[25 66 124 46 121 133] = q_494
[41 52 172 175 42 102] = q_217
[52 52 172 174 175 165] = q_893
gone q_217: [102 172 175 52 41]	[42]
q: [52 172 174 175]	q_893
gone q_217: [175 52 42 102 41]	[172]
gone q_893: [172 52 165 52 174]	[175]

[115 143 139 65 186]  q_194
[147 111 112 26 198]  q_517
[185 156 153 36 184]  q_23
[121 137 121 85 181]  q_360
[145 110 113 171 86]  q_192
[137 164 121 85 163]  q_764
[90 111 91 74 163]  q_672
[121 136 137 54 53]  q_996
[131 129 128 58 187]  q_665
gone q_672: [91 74 111 163]	[90]
q: [137 164 121 85]	q_764
q: [111 112]	q_517
gone q_996: [53 121 136 137]	[54]
gone q_23: [156 185 153 36]	[184]
gone q_764: [164 137 85 121]	[163]

[207 200 103 82] : q_755
[128 182 103 117] : q_974
[103 96 103 99] : q_980
[207 200 103 99] : q_150
[181 96 99 103] : q_399
gone q_150: [103 207 200]	[99]
q: [207 200 103 99]	q_150
q: [200 103 99]	q_150
gone q_150: [99 103 207]	[200]
q: [96 103 99]	q_980
q: [200 103 82]	q_755

[40 157 135 173 123 83 134 109 127 148 81 118 79 41 133]  q_283
[26 137 170 186 131 75 169 119 130 112 56 111 79 224 166]  q_495
[83 193 123 144 107 93 129 93 120 212 91 152 121 161 99]  q_600
q: [56 111 79 224]	q_495
gone q_495: [137 131 75 130 224 111 79 112 166 119 56 186 26 169]	[170]
gone q_283: [134 173 118 41 127 148 83 133 157 81 135 79 109 123]	[40]

[146 176 165 121 127 68 59] : q_213
[165 106 67 107 67 37 120] : q_821
[103 83 160 121 127 93 95] : q_957
[146 145 165 107 67 37 59] : q_122
q: [176 165 121 127 68 59]	q_213
q: [165 107 67]	q_122
q: [146 176 165 121 127 68 59]	q_213
gone q_122: [107 37 59 165 67 145]	[146]

[99 217 217 114 70 202 114 187] -> q_143
[62 210 115 194 213 210 112 194] -> q_570
[96 227 162 112 62 210 112 194] -> q_37
q: [227 162 112 62 210]	q_37
q: [217 217 114 70 202 114]	q_143
q: [62 210 112 194]	q_37

[183 57 170 67 173 107 123] : q_140
[47 211 55 157 134 89 98] : q_598
[81 198 170 148 95 118 141] : q_258
[135 151 83 144 161 87 170] : q_637
[146 133 78 167 135 144 104] : q_604
[170 81 198 95 148 134 112] : q_169
[150 138 83 197 100 154 85] : q_252
q: [170 81 198 95 148]	q_169
q: [146 133 78 167]	q_604
q: [83 197]	q_252

[27 221 198 75 191] -> q_855
[27 221 198 75 220] -> q_833
[81 154 177 80 90] -> q_374
[81 154 177 128 90] -> q_803
gone q_833: [198 27 75 220]	[221]
q: [177 80]	q_374
gone q_374: [154 177 90 80]	[81]
gone q_833: [75 27 198 220]	[221]
q: [75 191]	q_855
gone q_855: [198 221 191 75]	[27]

[131 136 129 130 157 134 136 133 129 148 146 133 133 130 141 131 134 134 130 129 135 137 132 147 138 140 128 136 138 131 151]  q_139
[131 137 131 134 133 129 132 135 137 154 130 134 131 132 130 154 152 148 154 144 129 136 138 137 135 143 132 128 130 142 148]  q_352
[139 128 135 135 134 131 132 135 136 141 152 134 135 146 135 129 140 215 137 130 130 193 135 140 133 147 145 137 140 129 129]  q_467
[133 133 134 127 135 139 130 130 130 143 164 138 131 132 129 129 139 136 147 133 128 133 132 130 134 133 132 130 133 132 137]  q_342
gone q_352: [130 132 148 154 134 130 137 152 135 131 134 138 148 136 154 129 143 132 154 131 131 144 132 130 142 137 135 133 129 137]	[128]
q: [135 137 132 147 138 140 128 136]	q_139
gone q_352: [136 137 132 135 154 134 133 137 131 129 131 135 144 152 148 138 130 148 134 154 137 130 132 154 130 131 143 128 132 129]	[142]
gone q_139: [129 138 129 130 151 141 157 133 134 136 147 133 130 140 131 137 134 135 129 130 136 138 136 131 133 131 128 132 146 134]	[148]
q: [131 137 131 134 133 129 132 135 137 154 130 134 131 132 130 154 152 148 154 144 129 136 138 137 135 143 132 128 130 142 148]	q_352
gone q_352: [128 136 130 148 135 129 134 132 129 133 137 130 137 137 131 134 143 131 148 130 135 154 154 154 132 152 144 132 131 138]	[142]
q: [133 133 130 141 131 134]	q_139

[121 112 154 113]  q_243
[132 169 127 164]  q_545
[118 63 93 63]  q_381
[118 123 173 123]  q_235
[119 133 207 133]  q_624
[123 139 167 139]  q_583
[128 164 180 139]  q_914
[138 177 115 177]  q_137
[119 83 122 87]  q_373
[111 77 85 84]  q_793
q: [127 164]	q_545
q: [128 164]	q_914
gone q_793: [85 77 111]	[84]

[159 88 113 115 132 146 118 140 118 102 136 157 171 134 173 113 119 153 142 100 152 187 165 105 125 170 150 117 69 104 124 179 114 184 121 158 86 116 127 182 119 44 142 152 79 136 118 110 139 117 98 181 204 130 121 150 106 194] : q_730
[177 103 118 114 131 143 122 139 122 96 140 155 182 127 165 103 118 154 129 108 155 187 172 96 136 164 153 111 75 99 135 177 107 180 116 155 85 112 127 185 118 47 140 155 79 136 124 112 136 109 100 182 208 127 121 150 106 190] : q_175
[189 88 111 115 132 147 119 142 119 104 135 158 170 136 176 114 119 151 144 98 151 189 164 104 126 170 150 119 68 105 124 179 114 185 121 157 86 116 126 181 118 45 143 154 81 136 118 109 140 119 97 182 203 130 122 150 103 195] : q_710
[175 107 118 111 132 142 123 139 124 95 141 156 185 126 165 99 118 153 125 110 156 187 175 93 139 163 153 111 76 98 138 179 104 180 116 154 85 112 127 184 117 49 139 157 80 135 124 111 135 107 100 183 207 126 121 150 106 189] : q_244
[181 98 116 115 130 142 118 139 121 96 139 155 178 130 168 107 119 155 134 105 153 187 170 98 132 166 152 111 72 101 131 179 108 182 119 157 85 113 127 184 121 46 141 153 78 133 122 111 139 110 100 181 207 128 121 151 108 191] : q_450
gone q_730: [98 139 124 182 127 117 184 69 116 142 121 100 140 117 113 119 119 113 159 150 136 130 121 134 142 118 118 194 104 165 157 110 152 153 179 171 88 152 136 125 115 170 102 44 150 86 106 181 114 105 132 204 173 146 187 79 118]	[158]
gone q_730: [170 104 116 146 139 142 105 181 113 142 117 150 117 118 165 121 194 119 69 187 86 110 158 106 136 98 121 159 184 124 152 157 118 153 152 114 182 136 179 150 113 125 102 130 134 79 204 173 100 115 171 119 88 118 132 127 140]	[44]

[196 48 144 114 106 110 49] : q_268
[81 71 98 83 190 130 111] : q_852
[71 37 145 53 52 109 105] : q_85
[77 40 132 222 47 110 94] : q_880
[194 226 60 137 127 227 174] : q_748
[54 125 91 96 184 104 115] : q_432
[71 37 145 229 52 195 105] : q_476
[54 118 128 106 114 125 121] : q_757
gone q_748: [226 60 127 137 174 194]	[227]
gone q_268: [114 48 196 110 106 144]	[49]
gone q_85: [71 105 37 109 145 53]	[52]
gone q_476: [37 195 229 52 71 105]	[145]
q: [71 37 145 53 52 109 105]	q_85
q: [114 106]	q_268

[175 53 109 125 113 143 61 52 175 100] -> q_327
[179 150 114 110 113 148 184 100 79 105] -> q_825
[114 179 150 148 110 113 190 113 114 199] -> q_923
[110 121 114 90 170 120 72 150 110 47] -> q_407
[134 110 106 121 141 135 48 173 134 122] -> q_689
gone q_689: [110 135 173 106 122 48 134 134 141]	[121]
q: [114 90]	q_407
q: [114 179 150 148 110 113]	q_923
gone q_327: [109 143 52 100 125 113 61 175 175]	[53]

[172 162 86 109] = q_293
[155 182 164 230] = q_470
[162 231 164 230] = q_618
q: [172 162]	q_293
q: [155 182 164 230]	q_470
q: [162 231 164]	q_618
gone q_470: [164 182 230]	[155]
gone q_618: [231 162 164]	[230]

[138 137 88 217 89 125] : q_60
[159 138 138 177 105 128] : q_719
[159 138 138 49 153 137] : q_946
gone q_60: [88 89 137 217 125]	[138]
q: [159 138 138 177 105 128]	q_719

[35 176 50 51] -> q_355
[154 96 130 148] -> q_159
[205 102 154 98] -> q_924
[54 93 60 168] -> q_100
gone q_100: [93 168 54]	[60]
gone q_924: [205 98 154]	[102]
q: [154 98]	q_924

